Below is a small trained network, with its code and all its weights. Each question gives an input and a class and asks what happens when units are switched off, that is, made to give their printed mean instead of their output.

import numpy as np


def w(rows, s, z=0):
    codes = np.array(rows[::2]) - 128.0
    scale = np.full(codes.shape[1], s)
    scale[-1] = z or s
    return codes * scale


def norm(h):
    return h / np.sqrt((h * h).mean(-1, keepdims=True) + 1e-5)


def f(y):
    return np.maximum(y, 0)


def log_softmax(a):
    a = a - a.max(-1, keepdims=True)
    return a - np.log(np.exp(a).sum(-1, keepdims=True))


def net(x, mask):
    res = np.array(x, float).reshape(1, 4) / 4 @ E
    u = 0
    for l in range(4):
        y = f(norm(res) @ A[l][:, :-1].T + A[l][:, -1])
        res = res + np.where(mask[u : u + 4], y, B[l][:, -1]) @ B[l][:, :-1]
        u += 4
    return log_softmax(norm(res)[-1] @ U[:, :-1].T + U[:, -1])


A, B = {}, {}
E = w([
[237,205,218,211,57,218,95,190],'x0',
[110,112,31,129,131,28,2,119],'x1',
[108,144,122,90,149,138,21,80],'x2',
[179,132,78,182,102,69,12,164],'x3',
],0.007)
A[0] = w([
[188,158,152,173,103,137,3,142,47],'L0N1',
[133,108,18,178,116,21,35,154,50],'L0N2',
[49,121,53,59,147,52,57,99,4],'L0N3',
[130,130,96,125,132,100,85,122,69],'L0N4',
],0.017,0.0029)
B[0] = w([
[130,120,152,174,113,198,99,155,225],'L0N1',
[201,138,167,92,139,2,129,127,253],'L0N2',
[52,61,55,160,139,167,106,117,253],'L0N3',
[138,161,135,85,130,88,184,137,170],'L0N4',
],0.019,0.018)
A[1] = w([
[129,171,91,83,135,93,133,117,184],'L1N1',
[124,178,114,122,114,156,89,97,253],'L1N2',
[51,96,49,95,146,135,128,85,105],'L1N3',
[105,110,158,102,146,136,251,128,156],'L1N4',
],0.026,0.00034)
B[1] = w([
[153,113,143,80,146,92,140,188,155],'L1N1',
[117,42,150,196,150,194,200,192,142],'L1N2',
[51,75,57,178,184,227,119,21,250],'L1N3',
[174,209,129,85,37,54,245,119,225],'L1N4',
],0.012,0.02)
A[2] = w([
[135,177,140,157,127,251,68,154,4],'L2N1',
[63,252,105,61,226,150,83,171,38],'L2N2',
[186,219,187,74,102,124,68,135,84],'L2N3',
[100,220,95,94,119,151,93,151,147],'L2N4',
],0.016,0.0016)
B[2] = w([
[66,41,237,155,45,125,38,188,254],'L2N1',
[150,221,98,193,122,122,193,246,128],'L2N2',
[51,129,2,117,169,197,144,121,216],'L2N3',
[52,133,132,106,99,129,159,147,136],'L2N4',
],0.0089,0.0091)
A[3] = w([
[68,132,82,75,203,169,127,67,84],'L3N1',
[150,157,172,171,118,254,109,156,9],'L3N2',
[63,40,103,107,189,158,171,126,102],'L3N3',
[114,142,163,109,121,172,210,106,66],'L3N4',
],0.024,0.0014)
B[3] = w([
[40,54,97,172,98,150,130,12,240],'L3N1',
[31,123,222,93,103,211,139,212,222],'L3N2',
[168,132,91,252,114,239,158,83,251],'L3N3',
[146,213,88,85,184,175,80,108,195],'L3N4',
],0.016,0.017)
U = w([
[91,60,62,188,162,158,127,17,254],'0',
[204,98,149,107,173,4,77,152,84],'1',
[154,254,121,59,113,164,207,95,10],'2',
[94,125,236,130,111,217,93,204,125],'3',
],0.012,0.00079)

Each question gives the input, the list of numbers given to net, and the class t.
The units are the neurons (one row each of A and B). Each row of codes is followed by its name. A weight is (code - 128) times the scale printed after its matrix; where a second scale follows, it is the last column's (A, B and U).
mask holds one flag per neuron, layer by layer. A switched-off neuron (its flag False) gives its mean, the last column of its row in B, instead of its output. The means were averaged over made-up inputs and are rounded, as every weight is.
A unit's drop is (log p(t) with every unit on - log p(t) with that unit switched off) / (log p(t) with every unit on - log p(t) with every unit switched off).
The circuit of an input: a set's keep is (log p(t) with only the set's units on - log p(t) with every unit switched off) / (log p(t) with every unit on - log p(t) with every unit switched off). Starting from the 12 units with the biggest drops (on a tie, the unit counted first), units are removed one at a time, each time the one whose removal leaves the highest keep (on an exact tie, the one counted first), for as long as the keep stays at least 0.8.
circuit, biggest first: the units of the circuit, biggest drop first
top k neurons: the k neurons with the biggest drops, biggest first
k most important neurons of layer l: the k neurons of layer l with the biggest drops, biggest first
drop of u: that unit's drop, to one decimal
input [3,8,-1,6], class 1: circuit, biggest first	L0N2
input [-1,1,-5,-1], class 2: top 3 neurons	L0N1, L0N3, L0N2
input [-6,-8,1,-5], class 2: top 2 neurons	L0N3, L1N4
input [-2,-6,-1,5], class 2: 2 most important neurons of layer 0	L0N1, L0N3
input [7,-5,-3,-2], class 2: top 4 neurons	L0N1, L0N3, L1N3, L1N4
input [5,-7,-5,1], class 2: top 2 neurons	L0N1, L0N3
input [-8,-8,-4,4], class 2: top 2 neurons	L0N3, L1N4
input [3,1,6,-8], class 2: top 4 neurons	L0N1, L0N3, L1N3, L0N2
input [7,-6,1,-3], class 3: top 2 neurons	L0N2, L0N4
input [4,0,1,-4], class 3: top 3 neurons	L0N2, L0N4, L0N3
input [-1,-6,7,0], class 2: top 4 neurons	L0N1, L0N3, L0N2, L1N3
input [4,7,-2,6], class 1: drop of L0N2	0.8
input [1,6,0,7], class 1: drop of L0N2	0.7
input [-8,-8,-3,-4], class 2: circuit, biggest first	L1N4
input [8,0,4,3], class 3: drop of L2N3	0.0
